Each row is followed by one of two labels, saying whether the row has a hidden trait. Each part has a new trait and two new labels.
In the rows, zero is written as 128.
[130 132 127 169  67 133 161 157 124 131 178 117 131 151 185 104 158 119
 145 102 172 161 113 128 122 112 167 143 121 111 109 104 104 126  78 170
 141 121 164 150 137 140  99 141 145 203 119 109 112 155 180 135 116 223
 106 155 123 124 140 143 155  98 142 132 138 178 188 126 167 125 122  87
 134 159  85 127 156 130 145 129  67 131 152 164 130 134 143 135 155 159
 129 134 224 139 118  97 134 135 134 185 124 106 134 122  95 131 207 118
 212 159 150 129 173 149 103 118 165 133 203 159 142 135 124 233 111 148
 116 111 208 181 152 108 130 198 134 146 154  35 163 119 141 148] => (31)
[127 132 123 170 135 137 114  53 159 133 176 146 124 126 161 114 159 118
 146 106 107 124 107 139  77 116 171 102  92 108 124 104 107 125  83  83
 146 117 161 153 136  74 106 142 143 124 134 107 105 119 159 101 115 127
  87 128 126 120 111  95 127 113 101 132 144 153 142 123 147 133 123  86
 184 166  93  83 158 130  83 124 163 129  60 148 130 165 130 137 145 163
 124 136 115 128 113  94 130 139 161 190 122 109  92 153 156 127 110 116
  85  70 147 127 137 147 197 156 146 132 123  98 139 137 130 155 166 144
 116 129  48 113 135 109 130 127 135 147 137  73 157 116 140 148] => (27)
[145 132 122 171 116 114 157 152  74 133  93 118 119 137 167 100 166 118
 127 100 177 159 132 129  95 116 136 141 137 109 105 176 112 118  75 113
 138 112 162  59 138 139 111 141 143  88 135 104 111 152  97 152 117 132
 206 153 161 122 196 142 127 103 144 129 143 153 147 125 162 128 124 147
 100 161  90  79 157 132 133 164 105 131 154 157 130 131 154 137 146 162
 128 155 106 141 116  96 132  51 136  80 123 108 145 123 102 131 108  94
 152  78 146 128 134 147  71 122 170 131 119 167 158 135 128 152  94 141
 121 128 186 174 136 107 131 129 134 149 137 255 162 116 141 106] => (31)
[202 132 124 157 128 136 157 158 155 131 187 119 112 133 168  83 157 138
 143 100 173 158 108 127  90 117 162 139  97 108 100 102 109 114  82 110
  89 212 173 120 138 140 110 139 143 122 122 102 112 137 161 159 116 128
  95 154 123 121 131 139 127 103 145 108 180 152 157 124 155 127 123  77
 185 194  92  80 167 132 128 127 155 188 159 153 130 131 129 136 145 159
 154 122  86  88 138 161 133 134 136 186 122 110 133 121  99 112 115 139
 206  42 147 133  83  84 101 118 165 131  74 142 139 141 129  47 110 142
 115 130 115 158 132 109  99 127 135 149 128  68 159 144 140 150] => (31)
[134 173 207 166 127 135 151 153 166 120 177 115  49 171 158 106 156 129
 147 102 159 174 103 129  93 113 159 136 135 109 106  81 104 128  71 109
 138 112 165 147 139 142 113 143  85 147 184 195 114 151 156 137 116 128
  83 159 123 123 148 141 103 105 116  10 143 150 141 125 160 125 122  89
 179 112  89  76 162 126 133 128 106 127 227 160 130 131 126 138 147 165
 154 136 102 172 118  95 133 138 139 192 125 125 169 123  98  84  56 138
 115  71 144 129 159 147  98 213 168 135 127 137 131 135 128 127 110 140
 116 102 119 196 136 107 131 130 137 142 136  37 159 118 140 146] => (31)
[162 132 124 164 147 140 158 155 164 144 180 114 124 136 157  96 161 118
 145  89 173 160 104 124  90 122 155 139 142  75 107 121 108 126  75 119
 151 110 166 115 159 143 105 136 142  67 124 108 102 150  50 134 115 127
  88 144 225 118 140 140 122 102 142 135 144 151 125 120 160 174 124 180
 181 163 109  74 167 130 128 116 103 135 150 174 134 130 135 138 142 166
 133 151 115 198 110  96 127  95 133 202 120 110 135 121 107 128  70 120
 207  78 148 123 125 144  97 125 171  87  38 136 136 135 133 144 114 139
 115 119 119 154 135 109 129 139 141 184 142 225 156 113 143 117] => (27)
[201  94 124 164 129 134 161 151 155 108 178 107 121 136 156  94 157 100
 145 101 168 157 127 128  90 117 209 169 138 116 101 111 102 149  84 190
 139 109 163 161 141 117 115 142 152 145 138  45 110 150 163 159 121 158
  92 156 124 123 136 173 127 104 152 179 192 168 148 126 158 131 121  87
 178 166  97  82 159 138 134 128  95 132 153  81 130 133 123 148 147 162
  92 119 131 110 116  97 133 159 140 184 111 108 102 122 106 120 214 116
 221  74 152 130 135 151  97 117 163 132 123 142 140 137 128 217 109 140
 116 128 113 161 135 109  89 201 135 144 119  74 161 117 140 148] => (31)
[132 134 172 173 117 137 133 143 160 128 170 119 156 134 154 191 159 119
 147 142 174 166 106 126  87  71 161 169 140 136 106  90 124 126  88 109
 142  92 127 150 136 142 109 140 147 119 138 207 109 154 104 146 128 128
  93 153 125 123 137 144 127  99 143 138 111 138  45 124  56 134 172  92
 178  85  89  99 152 130 132 129 129 128 157 160 131 131 128 136 145 166
 115 134 105 130 106  95 131 135 134  45 121 105 132 131  98 129 111 118
 176 101 114 127 137 148 101 181 170 129 248 141 133 132 130 151 153 138
 116 129 117 218 136 110 131 128 123 147 138 158 154 115 141 145] => (27)
[127 133 123 171 173 125 166 152 150  57 179 111 101 151 126 106  85 120
 134 123 168 152 104 133  96 113 178 144 135 158 128 116 102 148  86 112
 131  44 166 173 151 135 130 147 153 220 239 105 124 220 220 135 122 126
  93 167 116 134 138 135 124 105 143 124 123 151 132 134 159 118 115  80
 124 174  94  94 151  69 168 146  95 124 159 174 140 136 110 190 151 155
 135 138 156 139 107  95 142 143 139 175 128  96 151  94  87 128 108 116
 207  55 145 139 204 159 107 141 166 134 125  59 149 128 121 152 104 124
 117 125 116 176 139 106 131 115 134 126 127  62 174 131 130 151] => (27)
[127 114 124 166 255 138 214 158 162 129 174 119 103 135 105 105 140 123
 148 103 169 132 103 127  94 117 163 108 141 111 110 107  84 158  77 109
 144 137 162 146 170 140 142 141 154 123 126 102 114 154 155 125 114 128
  83 149 126 119 137 142 128 107 171 128 178 117 116 122 159 197 121 151
 164 169 177  84 159  97 128 122 103 133 150 178 132 130 116 151 144 166
 127 134  99 165 117  96 129 133 134 199 120 111 133 120 102 130 113 119
 196  74 148 126 140 155 120 121 135 131  10  95 138 157 129 162 111 139
 116 129 119 135 133 109 131 128 169 144 139 104 134 118 143  74] => (31)
[132 129 123  86  86 136  98 152 157 132 169 120 167 137 164 114 156 119
 147 102 141 161 106 126 191 119 129 140 141 156 106 105 106 127 150 222
 143 117 160 152 136 142 111 138 127 129  70 105 114 152 151 135 115 122
  91 122 126 119  55 140 129 141 150 134 142 156 143 122 151 120 125  86
 178 157 145 142 158 133 129 113  99  98 147 131 132 132 130 138 145  92
 127 135 193 142 114  95 139 134 134 185 152 108 131 120 102 131 198 136
 202 180 149 121 131 146 100  82 161 128 125 144  93 127 130 159 125 143
 115 129 113 113 128 108 127 255 135 106 137  34 158 115 140 152] => (31)
